Below is a small trained network, with its code and all its weights. Each question gives an input and a class and asks what happens when units are switched off, that is, made to give their printed mean instead of their output.

import numpy as np


def w(rows, s, z=0):
    codes = np.array(rows[::2]) - 128.0
    scale = np.full(codes.shape[1], s)
    scale[-1] = z or s
    return codes * scale


def norm(h):
    return h / np.sqrt((h * h).mean(-1, keepdims=True) + 1e-5)


def f(y):
    return np.maximum(y, 0)


def log_softmax(a):
    a = a - a.max(-1, keepdims=True)
    return a - np.log(np.exp(a).sum(-1, keepdims=True))


def net(x, mask):
    res = np.array(x, float).reshape(1, 2) / 4 @ E
    u = 0
    for l in range(2):
        y = f(norm(res) @ A[l][:, :-1].T + A[l][:, -1])
        res = res + np.where(mask[u : u + 12], y, B[l][:, -1]) @ B[l][:, :-1]
        u += 12
    return log_softmax(norm(res)[-1] @ U[:, :-1].T + U[:, -1])


A, B = {}, {}
E = w([
[29,121,118,145,132,247],'x0',
[148,13,145,129,102,215],'x1',
],0.011)
A[0] = w([
[87,126,131,158,127,200,7],'0.n0',
[96,172,30,71,65,99,163],'0.n1',
[105,87,147,61,116,186,104],'0.n2',
[168,75,135,63,108,212,88],'0.n3',
[132,100,115,135,227,149,97],'0.n4',
[224,132,170,97,92,101,239],'0.n5',
[89,155,127,55,58,111,45],'0.n6',
[105,145,130,177,2,198,83],'0.n7',
[144,98,178,110,85,151,34],'0.n8',
[130,62,134,64,57,101,3],'0.n9',
[49,190,165,177,185,156,133],'0.n10',
[69,108,159,166,97,184,99],'0.n11',
],0.0079,0.0031)
B[0] = w([
[121,171,140,127,99,90,190],'0.n0',
[74,180,209,32,130,169,200],'0.n1',
[88,212,224,85,109,57,194],'0.n2',
[84,185,147,46,147,87,208],'0.n3',
[104,168,186,104,83,117,143],'0.n4',
[182,198,103,176,50,221,253],'0.n5',
[90,174,88,65,123,81,137],'0.n6',
[182,105,73,233,104,148,194],'0.n7',
[110,176,227,46,145,81,154],'0.n8',
[205,100,71,255,163,179,157],'0.n9',
[205,64,129,148,114,104,233],'0.n10',
[219,142,28,97,226,110,211],'0.n11',
],0.0058,0.0061)
A[1] = w([
[149,37,189,106,101,159,198],'1.n0',
[128,100,200,99,93,107,1],'1.n1',
[78,148,102,178,168,181,114],'1.n2',
[180,126,134,121,255,97,48],'1.n3',
[121,65,120,173,194,45,194],'1.n4',
[185,115,133,84,53,62,76],'1.n5',
[104,55,236,166,93,126,64],'1.n6',
[222,179,130,159,126,154,120],'1.n7',
[88,100,65,172,162,206,74],'1.n8',
[124,23,224,102,116,128,99],'1.n9',
[151,32,182,90,97,154,156],'1.n10',
[182,150,189,82,145,76,132],'1.n11',
],0.01,0.0033)
B[1] = w([
[107,192,98,84,143,2,196],'1.n0',
[43,172,141,86,99,160,139],'1.n1',
[181,83,125,197,134,63,207],'1.n2',
[81,66,162,94,117,220,149],'1.n3',
[56,30,87,68,112,168,132],'1.n4',
[216,28,79,197,183,78,217],'1.n5',
[54,197,177,96,121,50,146],'1.n6',
[38,117,171,75,132,205,253],'1.n7',
[218,75,97,245,126,182,208],'1.n8',
[83,211,79,12,147,42,167],'1.n9',
[97,193,151,194,168,55,190],'1.n10',
[81,37,100,153,111,188,241],'1.n11',
],0.0074,0.0071)
U = w([
[202,63,69,241,164,164,249],'0',
[20,204,172,27,171,109,176],'1',
[61,87,135,73,99,254,70],'2',
],0.0099,0.0018)

Each question gives the input, the list of numbers given to net, and the class t.
The units are the neurons (one row each of A and B). Each row of codes is followed by its name. A weight is (code - 128) times the scale printed after its matrix; where a second scale follows, it is the last column's (A, B and U).
mask holds one flag per neuron, layer by layer. A switched-off neuron (its flag False) gives its mean, the last column of its row in B, instead of its output. The means were averaged over made-up inputs and are rounded, as every weight is.
A unit's drop is (log p(t) with every unit on - log p(t) with that unit switched off) / (log p(t) with every unit on - log p(t) with every unit switched off).
The circuit of an input: a set's keep is (log p(t) with only the set's units on - log p(t) with every unit switched off) / (log p(t) with every unit on - log p(t) with every unit switched off). Starting from the 12 units with the biggest drops (on a tie, the unit counted first), units are removed one at a time, each time the one whose removal leaves the highest keep (on an exact tie, the one counted first), for as long as the keep stays at least 0.8.
circuit, biggest first: the units of the circuit, biggest drop first
unit that matters most: the unit with the biggest drop
top k neurons: the k neurons with the biggest drops, biggest first
top k neurons in layer l: the k neurons of layer l with the biggest drops, biggest first
drop of u: that unit's drop, to one decimal
input [4,3], class 0: top 3 neurons => 0.n7, 0.n11, 0.n5
input [-2,0], class 2: circuit, biggest first => 1.n7, 0.n5
input [5,7], class 1: top 2 neurons in layer 0 => 0.n2, 0.n5
input [6,-6], class 0: circuit, biggest first => 0.n10, 1.n2
input [7,6], class 0: circuit, biggest first => 1.n8, 1.n7
input [4,4], class 0: top 4 neurons => 0.n7, 0.n11, 0.n1, 1.n8
input [3,-2], class 2: top 2 neurons => 0.n10, 0.n11
input [0,-3], class 2: unit that matters most => 1.n11
input [1,-3], class 2: top 2 neurons in layer 1 => 1.n11, 1.n0
input [-4,5], class 1: top 3 neurons in layer 0 => 0.n11, 0.n8, 0.n7
input [4,6], class 1: top 2 neurons => 0.n2, 0.n5
input [1,-2], class 2: drop of 1.n11 => 0.3
input [3,4], class 1: drop of 0.n8 => 0.4
input [7,4], class 0: drop of 0.n11 => 0.2
input [-3,-2], class 2: unit that matters most => 1.n7
